Here is a tiny trained network, its code and every weight. The questions are about switching its units off for an input and a target symbol, where a switched-off unit gives its printed mean instead of its output.

import numpy as np


def w(rows, s, z=0):
    codes = np.array(rows[::2]) - 128.0
    scale = np.full(codes.shape[1], s)
    scale[-1] = z or s
    return codes * scale


def norm(h):
    return h / np.sqrt((h * h).mean(-1, keepdims=True) + 1e-5)


def softmax(a):
    e = np.exp(a - a.max(-1, keepdims=True))
    return e / e.sum(-1, keepdims=True)


def log_softmax(a):
    a = a - a.max(-1, keepdims=True)
    return a - np.log(np.exp(a).sum(-1, keepdims=True))


def net(x, mask):
    ids = ['αβγδεζηξπτφ'.index(c) for c in x.split()]
    T = len(ids)
    res = E[ids] + P[:T]
    u = 0
    for l in range(2):
        r = norm(res)
        for j in range(3):
            rows = slice(2 * j, 2 * j + 2)
            q, k, v = (r @ M[l][rows].T for M in (Q, K, V))
            z = softmax(np.where(np.tri(T) > 0, q @ k.T / 2**0.5, -1e9)) @ v
            o = O[l][rows]
            res = res + np.where(mask[u + j], z, o[:, -1]) @ o[:, :-1]
        u += 3
    return log_softmax(norm(res)[-1] @ U[:, :-1].T + U[:, -1])


Q, K, V, O = {}, {}, {}, {}
E = w([
[87,145,94,103,122],'α',
[184,64,143,102,107],'β',
[35,212,171,135,76],'γ',
[97,144,115,55,101],'δ',
[150,140,138,154,106],'ε',
[175,154,189,80,137],'ζ',
[123,78,123,139,146],'η',
[177,120,7,151,176],'ξ',
[183,99,161,161,160],'π',
[65,85,193,136,61],'τ',
[48,126,220,136,66],'φ',
],0.016)
P = w([
[142,162,72,236,61],'0',
[105,100,111,93,155],'1',
[254,217,151,1,150],'2',
[136,6,245,208,91],'3',
[82,138,126,105,174],'4',
[236,246,112,47,137],'5',
[143,44,251,211,101],'6',
[80,142,124,107,166],'7',
[233,215,139,4,100],'8',
],0.0096)
Q[0] = w([
[155,220,151,76,106],'0.h1',
[94,81,188,225,149],'0.h1',
[2,67,74,169,179],'0.h2',
[208,245,166,111,111],'0.h2',
[213,163,115,102,70],'0.h3',
[139,178,155,26,251],'0.h3',
],0.008)
K[0] = w([
[124,185,56,141,40],'0.h1',
[123,131,209,194,255],'0.h1',
[62,96,174,56,184],'0.h2',
[130,192,124,241,22],'0.h2',
[118,210,132,171,97],'0.h3',
[169,133,126,222,137],'0.h3',
],0.0096)
V[0] = w([
[161,67,224,61,238],'0.h1',
[185,208,124,141,65],'0.h1',
[149,215,249,219,45],'0.h2',
[83,82,168,36,40],'0.h2',
[104,61,158,158,168],'0.h3',
[235,222,106,121,254],'0.h3',
],0.0068)
O[0] = w([
[220,160,203,196,53,144],'0.h1',
[208,87,143,61,160,184],'0.h1',
[80,128,255,142,195,253],'0.h2',
[93,88,151,24,25,111],'0.h2',
[170,112,146,243,111,121],'0.h3',
[156,114,86,57,158,105],'0.h3',
],0.0089,0.0038)
Q[1] = w([
[104,32,134,192,84],'1.h1',
[209,129,132,76,50],'1.h1',
[120,69,94,236,111],'1.h2',
[56,9,137,139,91],'1.h2',
[140,213,163,50,220],'1.h3',
[105,113,69,59,122],'1.h3',
],0.011)
K[1] = w([
[182,242,192,2,79],'1.h1',
[238,33,120,107,186],'1.h1',
[211,72,133,104,91],'1.h2',
[190,174,179,92,34],'1.h2',
[136,7,151,98,239],'1.h3',
[40,110,23,94,122],'1.h3',
],0.009)
V[1] = w([
[113,195,142,101,213],'1.h1',
[99,219,144,153,136],'1.h1',
[180,204,182,125,86],'1.h2',
[30,99,125,213,115],'1.h2',
[47,153,227,85,96],'1.h3',
[140,128,200,255,171],'1.h3',
],0.0097)
O[1] = w([
[136,217,141,175,177,145],'1.h1',
[94,181,137,146,155,48],'1.h1',
[156,77,175,83,93,120],'1.h2',
[24,163,108,178,9,121],'1.h2',
[76,77,200,128,155,161],'1.h3',
[203,101,185,161,61,254],'1.h3',
],0.013,0.004)
U = w([
[56,119,26,151,164,90],'α',
[177,48,53,64,52,180],'β',
[29,183,174,125,113,36],'γ',
[61,116,82,59,144,172],'δ',
[100,168,178,205,223,76],'ε',
[156,120,190,91,219,47],'ζ',
[133,185,45,218,26,150],'η',
[170,155,8,173,131,227],'ξ',
[229,171,141,224,112,129],'π',
[44,46,147,209,71,3],'τ',
[51,89,180,184,69,54],'φ',
],0.011,0.0033)

Each question gives the input, a string of symbols that net reads in full, and the target symbol t.
The units are the heads (2 rows each of Q, K, V and O). Each row of codes is followed by its name. A weight is (code - 128) times the scale printed after its matrix; where a second scale follows, it is the last column's (O and U).
mask holds one flag per head, layer by layer. A switched-off head (its flag False) gives its mean, the last column of its rows in O, instead of its output. The means were averaged over made-up inputs and are rounded, as every weight is.
A unit's drop is (log p(t) with every unit on - log p(t) with that unit switched off) / (log p(t) with every unit on - log p(t) with every unit switched off).
The circuit of an input: a set's keep is (log p(t) with only the set's units on - log p(t) with every unit switched off) / (log p(t) with every unit on - log p(t) with every unit switched off). Starting from all 6 units, units are removed one at a time, each time the one whose removal leaves the highest keep (on an exact tie, the one counted first), for as long as the keep stays at least 0.8.
circuit, biggest first: the units of the circuit, biggest drop first
unit that matters most: the unit with the biggest drop
which heads matter: for each layer, one digit per head in row order, 1 if its drop is at least 0.15 and else 0, layers parted by /
input α π ζ β, target π: circuit, biggest first	1.h1, 0.h2
input η π δ β η, target π: unit that matters most	0.h1
input ζ δ β β ε ε, target ζ: which heads matter	011 / 000
input φ α β β π π, target φ: which heads matter	110 / 010
input δ η φ, target δ: which heads matter	100 / 000
input β ξ ε β ξ τ φ η, target η: which heads matter	110 / 000
input η β δ π β β, target η: which heads matter	100 / 010
input ε β ξ π γ ε, target ε: circuit, biggest first	0.h2, 0.h1, 1.h2
input π β ζ, target π: circuit, biggest first	1.h3, 0.h1
input ε β ζ, target ε: which heads matter	110 / 110
input β π β ζ ξ β β φ η, target β: circuit, biggest first	1.h1, 0.h1
input γ ξ π π ε α, target γ: circuit, biggest first	0.h2, 1.h2
input β δ δ γ β, target δ: circuit, biggest first	0.h2, 1.h3
input π α ζ ε π γ, target π: which heads matter	010 / 001
input π δ π β β γ, target π: unit that matters most	1.h3
input ζ α γ, target ζ: circuit, biggest first	0.h2, 1.h2, 0.h3
input δ ζ τ β β β, target δ: circuit, biggest first	0.h1, 1.h3
input ξ π η π β γ η π β, target ξ: which heads matter	110 / 001
input β α β ζ γ β ξ π, target π: which heads matter	100 / 000
input ζ ε ξ ζ π, target π: which heads matter	100 / 001
input ε β ε δ π δ ε ξ π, target ε: circuit, biggest first	0.h1, 0.h2, 1.h2
input γ δ ε ζ β β π β ξ, target γ: which heads matter	110 / 011
input β β δ π γ ε, target β: which heads matter	000 / 100
input ζ β β π π ε, target ζ: circuit, biggest first	0.h2, 0.h3
input ε γ β β β β π α φ, target ε: which heads matter	110 / 100
